Here are made-up objects, facts about them, and rows of numbers that follow some of those facts. Name the object behind each unnamed row.

Known rows:
flupam: -8 -6 -4 -6 14 -5 -8 -4 4 -7 10 20 -7 -6 -1 0 14 -3 -9 -3 10 -2 3 14 8 5
 1 -7 9 -8 1 5 -5 -3 3 17 -5 3 -10 -12 2 15 -5 -3 -4 0 1 -3 0
fitrubrol: -8 -7 -3 -6 12 -5 -9 -4 4 -7 11 20 -7 -6 -1 1 13 -4 -8 -2 10 -3 4 14 8 5
 1 -6 10 -9 1 5 -5 -3 2 17 -5 4 -10 -12 2 16 -5 -3 -4 0 1 -3 0
klisto: -7 -6 -2 -7 13 -6 -7 -3 5 -8 14 18 -4 -6 -1 1 13 -4 -9 -3 8 -3 3 14 9 2
 3 -7 11 -9 -1 5 -6 -4 5 17 -7 5 -9 -10 5 14 -5 -3 -2 0 0 -1 1
gome: -3 -5 -3 8 -7 -10 3 -2 -10 -12 7 15 17 -13 -1 0 1 -11 -8 0 16 -1 -13 9 0
 -6 14 0 -2 -12 0 3 1 -4 11 3 8 7 -4 -4 5 -3 -10 -14 0 8 -1 -2 -2
vafil: -9 -4 -2 -5 11 -5 -8 -3 2 -8 2 21 -7 -8 0 0 14 -2 -11 -3 11 -3 6 13 9 4
 0 -6 9 -8 2 5 -5 -4 2 17 -5 3 -10 -14 4 14 -3 -3 -3 -1 1 -3 0
katruskes: -8 -16 -4 -5 10 -6 -7 -5 6 -3 16 20 0 -9 1 6 16 -2 -9 0 9 -3 8 11 6 7 -3
 -4 10 -11 2 4 -5 -3 2 13 -7 4 -10 -12 -2 16 -6 -1 -4 -1 -1 -1 0
drope: -8 -6 -4 -6 14 -5 -8 -4 4 -8 10 20 -5 -6 -1 -1 14 -3 -8 -3 9 -2 3 14 8 5
 1 -7 9 -9 1 5 -5 -3 2 16 -5 4 -10 -11 2 14 -4 -4 -4 0 1 -2 0
betal: -8 -6 -3 -6 13 -5 -9 -4 4 -7 9 20 -6 -6 -1 0 14 -3 -8 -3 9 -3 4 14 8 5 1
 -7 9 -9 1 5 -5 -3 3 16 -5 4 -10 -11 3 14 -4 -3 -3 0 1 -3 0
trekupum: -8 -4 -3 -7 12 -6 -7 -2 4 -8 14 18 -4 -6 -1 2 14 -4 -10 -3 8 -3 3 14 10
 2 3 -7 11 -8 -1 5 -6 -4 6 19 -7 4 -10 -11 6 14 -5 -4 -3 0 0 -1 1
mogridras: -7 -5 0 -6 22 -10 -7 -6 7 -10 9 20 -2 -5 1 -4 15 0 -1 -4 7 0 2 14 10 4 4
 -8 5 -8 3 4 -6 -1 5 18 0 4 -9 -6 2 13 -10 -3 2 -6 3 -2 0
flivesko: -5 -7 -4 3 0 -6 -5 -4 -6 -8 7 18 2 -12 0 -1 6 -10 -9 -2 13 -2 -6 10 1 0
 9 -2 3 -11 2 4 0 -2 5 6 3 6 -7 -6 0 7 -7 -9 -3 5 3 -3 -1
brabroze: -8 -6 -3 -6 13 -5 -9 -4 4 -7 10 20 -6 -6 -1 0 13 -4 -7 -3 10 -3 3 14 8 5
 1 -7 9 -9 1 5 -5 -3 3 16 -5 4 -10 -10 2 15 -5 -3 -4 0 1 -3 0
tobu: -9 -11 -6 7 -6 -3 9 -4 -6 -5 0 19 34 -9 -7 10 -1 -5 -4 -3 17 -13 -18 12
 10 -2 3 -1 -21 -14 0 2 -3 -4 5 13 12 8 -6 1 10 3 -11 -20 -5 6 -6 -2 -4
sopebo: -8 -3 -4 -8 12 -4 -9 -4 3 -8 5 20 -7 -6 -1 -1 14 -3 -6 -4 9 -3 3 14 9 5
 1 -7 9 -9 1 5 -5 -3 3 15 -5 5 -10 -10 5 15 -4 -5 -3 1 2 -3 1
stoklan: -8 -7 -3 -7 13 -5 -8 -5 4 -7 8 21 -5 -7 0 0 13 -3 -7 -3 9 -3 5 14 9 5 1
 -7 8 -10 1 5 -6 -2 2 15 -4 5 -10 -10 1 15 -5 -3 -4 0 2 -3 1
gegrin: -4 -6 -4 9 -6 -10 1 -3 -10 -12 7 16 14 -13 -1 -2 2 -11 -7 0 17 0 -14 9
 -1 -4 13 0 -3 -12 1 3 2 -4 9 3 9 6 -5 -4 2 -2 -11 -14 -2 9 0 -3 -3
vazik: -9 -7 -3 -8 13 -6 -14 -6 4 -10 2 19 -9 -5 -2 -2 14 -3 -2 -3 7 -4 4 12 6
 7 1 -5 9 -10 1 4 -5 -6 1 15 -4 4 -9 -9 5 12 -6 -3 -2 0 0 -4 0
plolu: -8 -6 -3 -7 13 -5 -10 -5 4 -7 7 20 -7 -6 -1 0 14 -3 -6 -3 9 -3 4 13 8 6
 1 -6 9 -9 1 5 -5 -4 2 16 -4 4 -10 -10 3 14 -5 -3 -3 0 1 -3 0
malestun: -7 -7 -4 4 4 -7 -4 -2 -6 -10 0 18 5 -10 1 -7 8 -7 -13 -1 13 2 -9 9 3 1 9
 -3 1 -10 3 3 1 -3 3 4 3 4 -7 -2 -3 -3 -3 -10 0 5 1 -3 -2
flefem: -8 -4 -4 -7 13 -4 -9 -5 4 -7 5 21 -6 -6 -1 0 14 -3 -6 -4 9 -3 3 15 9 5 1
 -8 8 -9 1 5 -5 -2 3 15 -4 5 -10 -10 3 16 -5 -4 -3 1 3 -4 1
tragum: -8 -3 -5 -4 14 -5 -9 -3 3 -7 16 18 -9 -5 -2 1 16 -4 -9 -2 11 -2 3 15 7 5
 0 -6 10 -7 0 7 -5 -4 5 23 -4 2 -11 -14 4 17 -7 -4 -5 -1 1 -2 -1

There are 3 kinds of fact about the objects: α, Ψ, γ.
bati (Ψ pamik) (γ b)
betal (Ψ gufler) (γ a)
bitro (α grubridrek) (γ a)
bodeve (α seban) (γ a)
brabroze (α zige) (Ψ klisto) (γ a)
brafle (Ψ skaplak lesku) (γ a)
brero (Ψ klunelol grubridrek) (γ a)
brevol (α plosto) (γ d)
broplen (γ c)
brutrim (α mogridras) (γ d)
brutru (α plazel) (γ b)
bruven (γ b)
dafi (Ψ skuful) (γ c)
dalo (Ψ broplen) (γ d)
dedutruk (γ b)
defak (α tobu) (Ψ purune fluskol mosoflar) (γ a)
defan (γ c)
deka (α bruven) (γ b)
diple (α brafle) (γ a)
disko (γ d)
dobel (α tazomor) (γ c)
dogo (α duflaflis) (Ψ mosoflar) (γ a)
draki (α kedrom) (γ b)
dravim (Ψ liflel) (γ b)
drikil (α skaplak) (γ b)
drope (Ψ defak) (γ a)
drosen (α zegrok) (Ψ gufler) (γ a)
drufar (α mosku) (γ d)
duflaflis (α vasis) (γ a)
fadrobras (α truki) (γ b)
fibro (α flivesko) (Ψ pamik mosoflar) (γ a)
fidotri (Ψ goplu purune) (γ d)
fima (α zikla) (γ b)
fimesken (Ψ dedutruk pamik) (γ b)
fisam (Ψ goplu grubridrek mosoflar) (γ a)
fitrubrol (α skugre) (Ψ retra fogem) (γ a)
flala (α fibro) (γ a)
flefem (α draki) (γ a)
flitri (α nofun) (γ b)
flivesko (α bodeve) (γ c)
flupam (α rakal) (Ψ skisodal broplen) (γ a)
fluskol (γ a)
fluves (α fogem) (γ b)
fogem (α kuri) (γ c)
futri (Ψ skaplak lesku mosoflar) (γ a)
gegrin (Ψ nulir) (γ b)
gibus (Ψ pamik) (γ c)
goflas (α diple) (γ c)
gome (Ψ dedutruk stumum mosoflar) (γ b)
goplu (γ b)
gribrograk (α nagraklu) (γ c)
griskur (Ψ klisto fluves) (γ a)
gritan (Ψ skisodal retra) (γ a)
groposik (α pavis) (γ b)
grubridrek (α kliskagrin) (γ a)
grugran (α gibus) (Ψ dedutruk pamik mosoflar) (γ c)
gufler (α dobel) (Ψ klugrus mosoflar) (γ d)
katruskes (γ a)
kedrom (Ψ siton loba grubridrek) (γ a)
klaklam (Ψ tragum retra pamik) (γ b)
kliskagrin (α gribrograk) (γ c)
klisto (Ψ retra klugrus mosoflar) (γ a)
klosta (α drufar) (Ψ fluskol grubridrek mosoflar) (γ a)
klugrus (α zudin) (Ψ mosoflar) (γ b)
klunelol (Ψ purune) (γ c)
kluni (Ψ griskur mosoflar) (γ c)
korogin (α brevol) (Ψ lesku) (γ d)
kuri (α plirak) (γ b)
kuvik (Ψ tragum) (γ a)
lakil (α drikil) (Ψ lesku grubridrek) (γ a)
lesku (Ψ mosoflar) (γ a)
liflel (α rastos) (Ψ malestun mosoflar) (γ b)
loba (α stumum) (γ b)
lomar (γ a)
lozon (α steklako) (γ c)
mafodror (Ψ bodeve kedrom stebegos mosoflar) (γ a)
malestun (Ψ grubridrek) (γ c)
mazer (α brabroze) (γ a)
megru (α zetun) (γ a)
mogridras (α brutru) (γ a)
mosku (γ a)
mosoflar (γ d)
nagraklu (α grugran) (γ c)
natrumon (Ψ fibro) (γ a)
nidrom (Ψ fluskol lesku pamik) (γ b)
nofun (α pladra) (γ c)
nulir (Ψ mosoflar) (γ c)
nupo (Ψ liflel) (γ a)
pamik (Ψ grubridrek) (γ b)
pavis (α vafil) (γ b)
pegin (γ a)
peleste (α fitrubrol) (Ψ stebegos) (γ d)
pifanur (α selir) (Ψ mosoflar) (γ a)
pladra (γ a)
plasa (α tipir) (γ c)
plavik (α klugrus) (Ψ purune) (γ a)
plazel (α korogin) (γ b)
pligi (γ b)
plirak (α katruskes) (γ d)
plolu (Ψ skuful vazik) (γ a)
plosto (α pegin) (γ a)
purune (Ψ broplen mosoflar) (γ b)
rakal (γ a)
rastos (α flala) (γ a)
retra (α deka) (γ a)
seban (α klosta) (γ b)
selir (α lakil) (γ a)
sezusek (Ψ klisto) (γ a)
siton (α fluves) (Ψ nulir mosoflar) (γ b)
skaplak (Ψ pamik) (γ c)
skifo (α treves) (γ a)
skisodal (Ψ fibro fogem) (γ a)
skistak (α pifanur) (γ a)
skomam (γ d)
skuful (α vaza) (Ψ fluves) (γ b)
skugre (γ a)
sopebo (α skistak) (Ψ futri zani) (γ a)
stebegos (Ψ mosoflar) (γ a)
steklako (α flupam) (γ d)
stoklan (γ a)
stumum (Ψ dedutruk) (γ a)
sudis (Ψ brafle) (γ a)
sumol (Ψ lesku vaza pamik malestun vazik) (γ b)
tazomor (α dogo) (γ b)
tipir (α siton) (γ d)
tobu (α groposik) (γ d)
tragum (Ψ goplu fibro) (γ a)
trekupum (Ψ fibro mosoflar) (γ a)
treves (α bitro) (γ c)
truki (γ a)
tugrim (Ψ tragum) (γ b)
tustur (Ψ mosoflar) (γ c)
vafil (α peleste) (Ψ broplen pamik) (γ a)
vasis (α brutrim) (Ψ fibro) (γ a)
vaza (α plasa) (γ a)
vazik (Ψ lomar lesku) (γ a)
vokem (Ψ lesku) (γ a)
zani (Ψ fidotri mosoflar) (γ a)
zegrok (γ b)
zela (Ψ kuvik) (γ a)
zetun (α skifo) (γ a)
zige (α loba) (γ b)
zikla (α griskur) (γ a)
zudin (α disko) (Ψ kluni mosoflar) (γ d)

Name these rows:
No name comes twice in this set of rows, the named rows included.
-7 -6 1 6 -2 -9 -5 -2 -8 -10 -1 18 2 -13 1 -1 7 -7 -12 -1 15 -2 -1 8 3
 -2 9 1 4 -10 4 3 0 -5 5 9 3 3 -7 -12 3 3 -7 -8 -3 2 0 -3 -2 : skaplak
-3 -7 4 3 16 -12 -3 -1 0 -6 6 17 10 -9 -1 -7 8 -6 -9 -7 13 4 -7 13 -1 2
 13 -2 0 -9 5 1 1 -2 8 4 10 5 -5 -2 6 11 -14 -6 5 2 2 -1 -3 : dobel
-10 -8 -6 8 0 -11 6 -9 -5 -15 -3 16 33 -7 -6 5 2 0 10 0 10 -12 -22 8 12
 -3 5 -2 -23 -13 0 2 -4 -7 8 19 15 6 -5 6 10 -9 -16 -23 1 -2 -6 -2 -4 : korogin
-11 -13 -3 7 -6 -6 9 -2 -5 -8 4 19 31 -8 -8 7 -7 -6 -8 -4 20 -13 -14 12
 10 -3 3 -3 -20 -16 -1 3 -6 -5 3 12 12 7 -7 1 6 1 -10 -17 -7 5 -8 -2 -6 : drufar
-6 -2 -2 1 2 -6 -5 -3 -6 -11 4 18 -3 -10 -1 -5 2 -12 -8 -3 15 -3 -8 12 3
 -2 13 -4 2 -11 0 4 -1 -2 4 7 4 6 -8 -6 0 6 -6 -9 -5 6 4 -5 -1 : plasa
-10 -10 -2 -8 12 -7 -14 -5 4 -9 3 18 -8 -6 -1 0 13 -2 -3 -2 7 -5 6 11 6
 6 1 -4 10 -10 1 3 -6 -7 1 15 -5 3 -9 -11 6 12 -5 -2 -3 -1 -1 -4 0 : brafle
-1 -2 -9 6 -8 -5 1 -3 -12 -9 3 14 19 -14 -1 1 8 -10 -7 0 13 0 -18 9 0 -4
 13 1 -2 -10 0 2 4 -3 12 1 6 8 -4 -3 9 -3 -7 -19 2 12 1 -2 1 : liflel
-5 -10 -5 4 -1 -7 -4 -4 -4 -6 12 17 4 -13 0 1 8 -9 -9 -1 13 -1 -4 9 0 1
 8 -1 4 -11 2 4 1 -3 6 6 2 6 -7 -7 -1 8 -9 -8 -3 5 1 -3 -2 : fogem
-10 -9 -5 6 -6 -3 8 -3 -7 -7 -2 20 31 -8 -8 7 -4 -6 -5 -4 18 -14 -19 13
 11 -2 5 -2 -21 -15 -1 3 -4 -4 4 13 12 8 -6 0 10 2 -10 -20 -7 6 -6 -3 -4 : tipir
-10 -11 1 -6 12 -8 -7 -3 6 -9 14 21 -9 -6 0 -1 6 -6 -12 -3 13 -4 9 14 8
 4 1 -8 10 -12 -1 5 -9 -4 -1 15 -4 4 -11 -11 -4 14 -4 2 -8 -1 -1 -3 -2 : mosku
-6 -3 2 -5 25 -11 -7 -3 7 -7 11 19 -2 -4 -1 -3 17 0 -7 -5 9 1 3 16 7 5 4
 -7 7 -6 3 4 -5 -3 8 20 1 3 -9 -10 7 18 -11 -3 2 -5 1 0 -1 : vasis
-8 -3 -6 -8 14 -4 -8 -3 4 -8 10 19 -5 -4 -1 -2 15 -4 -10 -4 8 -2 -1 14
 10 4 2 -8 9 -8 -1 5 -5 -3 4 16 -7 5 -9 -8 5 11 -2 -6 -2 2 1 -2 1 : defak
-4 -3 -3 11 -7 -10 1 -3 -12 -12 3 16 12 -14 -1 -1 3 -10 -9 0 19 0 -12 9
 -1 -4 12 1 -3 -11 2 4 3 -5 10 6 10 5 -6 -8 4 -1 -11 -14 -2 7 -1 -4 -4 : klaklam
-7 -10 -2 8 5 -9 10 -4 -3 -7 1 18 39 -7 -7 5 2 -1 0 -4 15 -10 -19 13 10
 -1 6 -2 -24 -13 2 1 -3 -3 8 14 17 7 -5 5 11 1 -17 -19 1 0 -6 0 -5 : brutrim
-9 -15 -5 8 -6 -5 9 -4 -6 -5 4 19 35 -9 -7 10 -2 -4 -5 -1 16 -13 -16 12
 10 -2 3 -1 -21 -15 0 2 -4 -5 5 13 12 7 -6 0 8 2 -11 -18 -5 4 -8 -1 -5 : disko

Now the same objects, written a new way:
Named rows:
pamik: -6 4 -7 9 -15 -7 4 -4 11 -4 -5 -1 -12 12 -6
vafil: 8 -17 6 -10 6 5 -3 0 -7 -3 4 1 7 -12 5
sumol: -5 4 -9 9 -12 -4 2 -4 15 -9 -2 -8 -6 16 -2
grugran: -12 10 -12 24 -11 7 5 8 21 5 13 5 0 -8 -2
malestun: -21 20 -8 22 -4 -5 4 2 14 0 4 4 -3 9 -5
mosoflar: 1 13 -1 -6 15 -13 0 3 -4 13 -6 8 6 3 0
vazik: 4 3 3 -12 14 -1 -12 -5 -10 1 -2 -14 0 9 5
zudin: 7 0 -3 0 11 -1 1 8 3 5 1 8 21 -6 5
kluni: -16 20 -4 27 -9 -4 1 5 11 2 1 6 -4 9 1
drope: 7 -6 11 -10 15 -8 -5 -4 0 -7 2 -6 -2 -1 5
lakil: 6 -12 1 -11 10 7 -5 -2 -6 -6 5 -5 9 -10 2
drikil: -4 0 -12 8 -21 5 7 -1 5 -5 -4 3 -4 1 -6
kuvik: -9 -21 19 -21 11 2 9 2 -4 19 7 -9 -7 17 0
drosen: 18 -11 11 -3 7 -1 -7 -1 -3 -8 3 2 5 -13 9
fidotri: 0 7 3 -6 15 -14 2 5 2 12 -1 7 8 6 1
tobu: 3 1 -6 -4 8 0 2 8 -4 10 0 11 19 -6 1
groposik: -5 -2 -15 9 -23 6 5 0 4 -5 -3 3 -3 0 -6
mogridras: 15 4 18 -13 10 20 8 -4 -9 -6 -5 -2 7 -7 -8
vokem: 4 -4 6 -11 18 -4 -10 -5 0 -7 3 -12 1 4 4
tugrim: -10 -9 3 7 -17 -2 14 1 17 4 2 -3 -10 20 -2
treves: -10 13 -20 22 -13 9 2 10 19 16 14 3 -6 -12 -5

Name these rows:
No name comes twice in this set of rows, the named rows included.
15 -6 18 -3 8 -8 -10 0 -3 -1 -1 -4 -3 1 13 : sezusek
-1 -3 -11 -19 11 9 -5 -3 -24 -4 2 2 0 -2 0 : vaza
8 10 4 -5 10 8 10 6 -2 8 -5 9 19 -4 -4 : brevol
-8 25 -8 35 -15 15 -17 10 7 7 -2 -14 10 30 20 : dafi
-16 14 -3 27 -6 -7 3 5 20 -3 6 6 -2 7 0 : tustur
13 -17 16 -6 0 3 -2 3 -11 6 2 5 1 -10 9 : fitrubrol
16 -13 10 -4 2 6 -7 2 -8 -1 2 1 7 -12 11 : brabroze
-2 -19 8 -7 4 -4 -9 -4 -9 -3 -4 -9 19 -16 -2 : klosta
-8 10 -19 3 -18 1 8 -5 -1 -4 -7 5 -11 -5 -16 : loba
1 6 -6 8 -21 13 13 -2 7 -7 -7 2 -2 2 -10 : tazomor
2 2 7 -14 14 -9 -6 -6 -12 1 -3 -4 -8 -1 -1 : fluskol
-3 3 -6 12 -13 -10 4 -5 18 -13 -2 -1 -9 8 -3 : gegrin
-7 10 -9 6 -15 -9 5 -5 5 -1 -8 1 -16 8 -9 : dedutruk

